Below is a small trained network, with its code and all its weights. Each question gives an input and a class and asks what happens when units are switched off, that is, made to give their printed mean instead of their output.

import numpy as np


def w(rows, s, z=0):
    codes = np.array(rows[::2]) - 128.0
    scale = np.full(codes.shape[1], s)
    scale[-1] = z or s
    return codes * scale


def f(y):
    return y / 2 * (1 + np.tanh(0.7978845608 * (y + 0.044715 * y**3)))


def log_softmax(a):
    a = a - a.max(-1, keepdims=True)
    return a - np.log(np.exp(a).sum(-1, keepdims=True))


def net(x, mask):
    res = np.array(x, float).reshape(1, 8) / 4 @ E
    y = f(res @ A[0][:, :-1].T + A[0][:, -1])
    res = res + np.where(mask, y, B[0][:, -1]) @ B[0][:, :-1]
    return log_softmax(res[-1] @ U[:, :-1].T + U[:, -1])


A, B = {}, {}
E = w([
[124,116,156,29,186,173,112,123,81,133],'x0',
[67,56,100,178,222,145,162,193,155,121],'x1',
[164,124,85,119,239,27,207,46,129,148],'x2',
[56,146,250,99,112,90,195,199,189,201],'x3',
[123,136,128,130,129,129,124,126,131,139],'x4',
[109,146,95,115,173,90,2,170,153,70],'x5',
[122,134,130,131,132,138,119,117,144,138],'x6',
[132,146,137,134,131,132,125,129,126,138],'x7',
],0.0079)
A[0] = w([
[116,150,120,110,154,55,50,159,162,99,76],'neuron 0',
[128,123,145,9,173,173,137,128,130,123,38],'neuron 1',
[133,146,109,184,80,74,136,132,200,116,38],'neuron 2',
[155,164,142,75,64,83,105,83,131,137,49],'neuron 3',
[96,142,187,87,124,80,145,158,173,148,6],'neuron 4',
[149,146,123,119,187,51,157,91,133,138,2],'neuron 5',
],0.014,0.0087)
B[0] = w([
[155,112,155,111,97,164,229,96,127,150,244],'neuron 0',
[126,122,156,216,97,24,99,147,70,142,234],'neuron 1',
[117,119,166,151,139,67,78,130,9,139,215],'neuron 2',
[81,46,128,146,219,140,166,184,172,96,247],'neuron 3',
[194,116,12,114,146,181,81,52,132,67,242],'neuron 4',
[91,155,144,141,31,205,65,194,146,122,254],'neuron 5',
],0.012,0.0062)
U = w([
[196,133,34,144,153,141,68,88,96,92,89],'0',
[91,160,173,127,51,185,59,228,140,129,55],'1',
[129,140,151,180,158,25,99,140,30,170,44],'2',
[138,154,138,118,162,107,138,146,131,153,254],'3',
[73,102,105,177,255,119,159,202,166,136,84],'4',
[127,168,124,128,156,109,131,140,131,163,229],'5',
[161,152,162,128,98,141,242,97,105,202,87],'6',
[139,170,118,123,160,108,111,143,127,153,201],'7',
],0.01,0.011)

Each question gives the input, the list of numbers given to net, and the class t.
The units are the neurons (one row each of A and B). Each row of codes is followed by its name. A weight is (code - 128) times the scale printed after its matrix; where a second scale follows, it is the last column's (A, B and U).
mask holds one flag per neuron, in row order. A switched-off neuron (its flag False) gives its mean, the last column of its row in B, instead of its output. The means were averaged over made-up inputs and are rounded, as every weight is.
A unit's drop is (log p(t) with every unit on - log p(t) with that unit switched off) / (log p(t) with every unit on - log p(t) with every unit switched off).
The circuit of an input: a set's keep is (log p(t) with only the set's units on - log p(t) with every unit switched off) / (log p(t) with every unit on - log p(t) with every unit switched off). Starting from all 6 units, units are removed one at a time, each time the one whose removal leaves the highest keep (on an exact tie, the one counted first), for as long as the keep stays at least 0.8.
circuit, biggest first: the units of the circuit, biggest drop first
unit that matters most: the unit with the biggest drop
top k neurons: the k neurons with the biggest drops, biggest first
drop of u: that unit's drop, to one decimal
input [-7,1,-1,6,4,-4,-2,2], class 2: unit that matters most : neuron 2
input [-3,-2,-7,-2,3,8,-7,-3], class 6: top 2 neurons : (neuron 0; neuron 5)
input [-6,-6,4,-1,-3,-6,-3,-4], class 2: top 2 neurons : (neuron 2; neuron 0)
input [4,6,-4,4,-8,5,1,-2], class 5: circuit, biggest first : (neuron 3; neuron 5)
input [3,-5,3,4,8,-6,-4,-1], class 5: top 2 neurons : (neuron 0; neuron 4)
input [-8,5,0,-7,2,3,-5,-7], class 2: circuit, biggest first : (neuron 2; neuron 4)
input [4,-4,7,-7,-3,7,8,2], class 3: circuit, biggest first : (neuron 4; neuron 0)
input [-5,-1,-5,5,2,-1,7,6], class 3: top 3 neurons : (neuron 5; neuron 1; neuron 4)
input [-7,2,4,7,-6,7,3,5], class 0: top 2 neurons : (neuron 4; neuron 1)
input [-3,1,-5,-3,-8,4,2,1], class 5: circuit, biggest first : (neuron 5; neuron 4)
input [-8,-8,-7,-7,2,-1,-3,0], class 2: circuit, biggest first : (neuron 2; neuron 4)
input [8,3,6,-4,-5,8,-2,0], class 2: top 2 neurons : (neuron 1; neuron 4)
input [5,5,6,0,-2,7,1,4], class 6: top 2 neurons : (neuron 0; neuron 3)
input [-6,-5,8,8,-4,7,-2,7], class 0: circuit, biggest first : (neuron 4)
input [4,-7,-5,5,-2,-3,6,-1], class 4: top 2 neurons : (neuron 3; neuron 5)
input [7,-5,8,-7,8,6,3,-8], class 1: top 2 neurons : (neuron 5; neuron 4)
input [-7,-7,2,-4,5,2,0,5], class 2: top 2 neurons : (neuron 2; neuron 4)
input [5,2,-6,-4,-8,8,6,0], class 5: top 2 neurons : (neuron 5; neuron 0)
input [7,-7,-2,-5,-1,-4,-3,-1], class 2: top 4 neurons : (neuron 1; neuron 4; neuron 5; neuron 0)
input [-8,-6,1,4,-2,5,-2,-3], class 2: circuit, biggest first : (neuron 2)
input [8,-4,-1,-6,-6,-1,3,4], class 2: top 2 neurons : (neuron 1; neuron 4)
input [-1,-8,6,8,-1,1,-2,-6], class 0: drop of neuron 4 : 1.6
input [2,-8,-2,-7,-6,6,3,3], class 4: drop of neuron 3 : 0.7
input [0,-5,4,5,5,-3,2,-5], class 0: drop of neuron 4 : 1.0
